Here is a tiny trained network, its code and every weight. The questions are about switching its units off for an input and a target symbol, where a switched-off unit gives its printed mean instead of its output.

import numpy as np


def w(rows, s, z=0):
    codes = np.array(rows[::2]) - 128.0
    scale = np.full(codes.shape[1], s)
    scale[-1] = z or s
    return codes * scale


def f(y):
    return np.maximum(y, 0)


def softmax(a):
    e = np.exp(a - a.max(-1, keepdims=True))
    return e / e.sum(-1, keepdims=True)


def log_softmax(a):
    a = a - a.max(-1, keepdims=True)
    return a - np.log(np.exp(a).sum(-1, keepdims=True))


def net(x, mask):
    ids = ['ΞΣΦΨαβζηλπτ'.index(c) for c in x.split()]
    T = len(ids)
    res = E[ids] + P[:T]
    u = 0
    for l in range(3):
        r = res
        for j in range(2):
            rows = slice(2 * j, 2 * j + 2)
            q, k, v = (r @ M[l][rows].T for M in (Q, K, V))
            z = softmax(np.where(np.tri(T) > 0, q @ k.T / 2**0.5, -1e9)) @ v
            o = O[l][rows]
            res = res + np.where(mask[u + j], z, o[:, -1]) @ o[:, :-1]
        u += 2
        y = f(res @ A[l][:, :-1].T + A[l][:, -1])
        res = res + np.where(mask[u : u + 8], y, B[l][:, -1]) @ B[l][:, :-1]
        u += 8
    return log_softmax(res[-1] @ U[:, :-1].T + U[:, -1])


Q, K, V, O, A, B = {}, {}, {}, {}, {}, {}
E = w([
[118,204,97],'Ξ',
[169,129,125],'Σ',
[116,253,95],'Φ',
[205,113,127],'Ψ',
[150,122,135],'α',
[136,149,228],'β',
[162,41,142],'ζ',
[58,78,123],'η',
[96,108,127],'λ',
[12,128,232],'π',
[51,66,119],'τ',
],0.016)
P = w([
[116,102,111],'0',
[147,100,101],'1',
[45,103,216],'2',
[135,106,44],'3',
[65,69,210],'4',
[122,122,18],'5',
[69,59,212],'6',
[117,127,2],'7',
[99,58,216],'8',
],0.006)
Q[0] = w([
[100,125,160],'0.h0',
[166,146,124],'0.h0',
[103,165,250],'0.h1',
[173,139,211],'0.h1',
],0.015)
K[0] = w([
[71,112,93],'0.h0',
[175,128,131],'0.h0',
[90,5,171],'0.h1',
[86,87,122],'0.h1',
],0.013)
V[0] = w([
[116,135,221],'0.h0',
[92,115,254],'0.h0',
[6,190,89],'0.h1',
[75,211,47],'0.h1',
],0.0076)
O[0] = w([
[172,108,188,163],'0.h0',
[109,145,227,195],'0.h0',
[30,200,85,22],'0.h1',
[119,157,1,2],'0.h1',
],0.0092,0.0034)
A[0] = w([
[172,158,199,230],'0.n0',
[96,232,144,191],'0.n1',
[190,110,142,89],'0.n2',
[58,155,103,52],'0.n3',
[178,153,108,112],'0.n4',
[86,155,32,254],'0.n5',
[2,58,120,194],'0.n6',
[135,106,243,129],'0.n7',
],0.0092,0.0027)
B[0] = w([
[104,141,2,208],'0.n0',
[104,50,122,147],'0.n1',
[140,99,76,176],'0.n2',
[125,170,43,141],'0.n3',
[180,146,92,140],'0.n4',
[200,213,106,155],'0.n5',
[165,184,207,165],'0.n6',
[75,118,77,247],'0.n7',
],0.0077,0.015)
Q[1] = w([
[210,42,107],'1.h0',
[74,244,207],'1.h0',
[42,9,139],'1.h1',
[148,1,109],'1.h1',
],0.0078)
K[1] = w([
[254,72,41],'1.h0',
[53,142,222],'1.h0',
[113,71,236],'1.h1',
[132,115,183],'1.h1',
],0.009)
V[1] = w([
[253,106,199],'1.h0',
[125,82,54],'1.h0',
[88,182,3],'1.h1',
[72,20,190],'1.h1',
],0.0041)
O[1] = w([
[116,129,137,132],'1.h0',
[107,147,198,255],'1.h0',
[101,136,1,199],'1.h1',
[103,76,141,168],'1.h1',
],0.0083,0.0036)
A[1] = w([
[96,144,173,74],'1.n0',
[148,91,106,17],'1.n1',
[139,119,69,73],'1.n2',
[133,250,68,237],'1.n3',
[233,48,138,1],'1.n4',
[82,110,182,37],'1.n5',
[234,155,113,209],'1.n6',
[65,62,118,89],'1.n7',
],0.011,0.0025)
B[1] = w([
[164,176,223,149],'1.n0',
[36,154,65,160],'1.n1',
[116,211,144,195],'1.n2',
[143,20,253,247],'1.n3',
[78,78,57,212],'1.n4',
[234,109,86,169],'1.n5',
[218,162,101,205],'1.n6',
[5,131,108,212],'1.n7',
],0.0055,0.012)
Q[2] = w([
[81,129,126],'2.h0',
[56,118,255],'2.h0',
[149,106,54],'2.h1',
[198,135,144],'2.h1',
],0.0085)
K[2] = w([
[121,25,42],'2.h0',
[78,134,167],'2.h0',
[224,66,145],'2.h1',
[255,143,81],'2.h1',
],0.0073)
V[2] = w([
[41,162,163],'2.h0',
[76,111,195],'2.h0',
[162,121,2],'2.h1',
[148,166,84],'2.h1',
],0.0056)
O[2] = w([
[60,130,211,51],'2.h0',
[253,83,168,73],'2.h0',
[242,185,65,255],'2.h1',
[203,196,213,105],'2.h1',
],0.005,0.0039)
A[2] = w([
[178,115,138,89],'2.n0',
[76,92,31,108],'2.n1',
[129,7,141,179],'2.n2',
[174,119,74,185],'2.n3',
[176,149,99,251],'2.n4',
[232,199,171,49],'2.n5',
[146,78,106,173],'2.n6',
[115,92,92,37],'2.n7',
],0.011,0.0027)
B[2] = w([
[46,41,127,154],'2.n0',
[127,171,115,250],'2.n1',
[148,254,192,219],'2.n2',
[137,139,195,203],'2.n3',
[171,60,112,188],'2.n4',
[37,63,104,179],'2.n5',
[140,208,180,181],'2.n6',
[126,181,110,175],'2.n7',
],0.007,0.017)
U = w([
[117,87,116,153],'Ξ',
[153,140,123,1],'Σ',
[90,52,110,219],'Φ',
[209,178,77,179],'Ψ',
[142,147,118,72],'α',
[32,127,29,100],'β',
[124,254,116,15],'ζ',
[168,154,195,222],'η',
[138,146,150,143],'λ',
[58,125,148,55],'π',
[170,150,203,153],'τ',
],0.0073,0.0033)

Each question gives the input, a string of symbols that net reads in full, and the target symbol t.
The units are the heads (2 rows each of Q, K, V and O) and the neurons (one row each of A and B). Each row of codes is followed by its name. A weight is (code - 128) times the scale printed after its matrix; where a second scale follows, it is the last column's (O, A, B and U).
mask holds one flag per unit, layer by layer, with each layer's heads first. A switched-off unit (its flag False) gives its mean, the last column of its rows in O or B, instead of its output. The means were averaged over made-up inputs and are rounded, as every weight is.
A unit's drop is (log p(t) with every unit on - log p(t) with that unit switched off) / (log p(t) with every unit on - log p(t) with every unit switched off).
The circuit of an input: a set's keep is (log p(t) with only the set's units on - log p(t) with every unit switched off) / (log p(t) with every unit on - log p(t) with every unit switched off). Starting from the 12 units with the biggest drops (on a tie, the unit counted first), units are removed one at a time, each time the one whose removal leaves the highest keep (on an exact tie, the one counted first), for as long as the keep stays at least 0.8.
units of the circuit, in order: the units of the circuit, biggest drop first
k most important neurons: the k neurons with the biggest drops, biggest first
k most important neurons of layer l: the k neurons of layer l with the biggest drops, biggest first
which heads matter: for each layer, one digit per head in row order, 1 if its drop is at least 0.15 and else 0, layers parted by /
input Ψ α Ξ β Ψ Ψ η, target η: which heads matter -> 00 / 01 / 00
input β Ξ β, target β: 2 most important neurons of layer 1 -> 1.n3, 1.n7
input Ψ Ψ π, target π: units of the circuit, in order -> 0.h0, 2.h1
input Ψ Ψ Ψ η, target η: units of the circuit, in order -> 0.n0, 0.h1, 1.h1, 2.n2
input Ψ Φ Ψ Ψ ζ α ζ τ, target Φ: 2 most important neurons of layer 2 -> 2.n5, 2.n2
input Ψ β β Φ Σ, target β: 4 most important neurons -> 0.n0, 1.n3, 0.n7, 0.n6
input τ Ψ λ Ψ, target Ψ: most important neuron -> 1.n4
input λ Ψ Φ ζ Ψ ζ ζ β β, target ζ: 2 most important neurons -> 0.n0, 2.n2
input Ξ Ψ Ψ Ψ Ψ Ξ ζ, target ζ: which heads matter -> 01 / 00 / 00
input ζ Ψ ζ π Φ η, target Φ: 4 most important neurons -> 1.n3, 2.n5, 0.n5, 0.n6
input β ζ Ψ Ψ Ψ β π ζ π, target π: 2 most important neurons of layer 0 -> 0.n7, 0.n0
input Φ τ Ψ Ψ ζ Σ ζ Ψ β, target ζ: 3 most important neurons -> 0.n0, 0.n7, 2.n2
input Φ τ α ζ, target Φ: 4 most important neurons -> 1.n3, 2.n5, 0.n5, 1.n6
input π ζ Φ Ψ Ψ Ψ, target Φ: 2 most important neurons of layer 2 -> 2.n5, 2.n0
input β Φ Φ π Ψ α Ψ ζ, target Φ: 2 most important neurons of layer 2 -> 2.n5, 2.n2
input η Ψ η τ ζ, target τ: which heads matter -> 01 / 01 / 10
input β α Ξ Ψ Ψ Ψ Ψ β η, target τ: most important neuron -> 0.n6
input η τ ζ Φ Ψ τ Ψ α, target Φ: 3 most important neurons of layer 2 -> 2.n5, 2.n0, 2.n2
input Ψ Ψ β ζ Φ λ, target Φ: 3 most important neurons -> 1.n3, 2.n5, 0.n5
input Ψ ζ Ψ ζ ζ ζ Ψ, target ζ: 3 most important neurons -> 2.n2, 0.n5, 2.n1
input Φ β η ζ β η, target Φ: 4 most important neurons of layer 1 -> 1.n3, 1.n6, 1.n2, 1.n7
input η Ψ Ψ Ψ λ Ψ Ψ Φ, target Φ: 2 most important neurons of layer 2 -> 2.n5, 2.n0
